A =
[[128 127 136 124]
 [130 128 132 120]
 [133 141 128 122]
 [137 144 135 117]
 [132 146 128 128]
 [132 146 128 128]
 [133 128 128 125]
 [137 154 138 128]
 [136 144 136 118]
 [132 136 138 128]
 [131 136 137 130]
 [136 155 134 130]]
Find the entry in the top-right corner.
Answer: 124
Find the bottom entry of the column that holds the largest entry.
Answer: 155
The largest entry in the first row -> 136
Find the second entry from the end, reading row by row.
Answer: 134
The first entry of the largest entry's row -> 136
Find the smallest entry in the last row.
Answer: 130
The first entry, reading row by row is 128
Find the 5th-last entry, reading row by row.
Answer: 130
The entry directly above 134 is 137
Find the fifth entry, reading row by row.
Answer: 130
The entry directly above the largest entry -> 136
Find the entry directly above 118.
Answer: 128
Find the second entry on the diagonal from the top-right corner.
Answer: 132
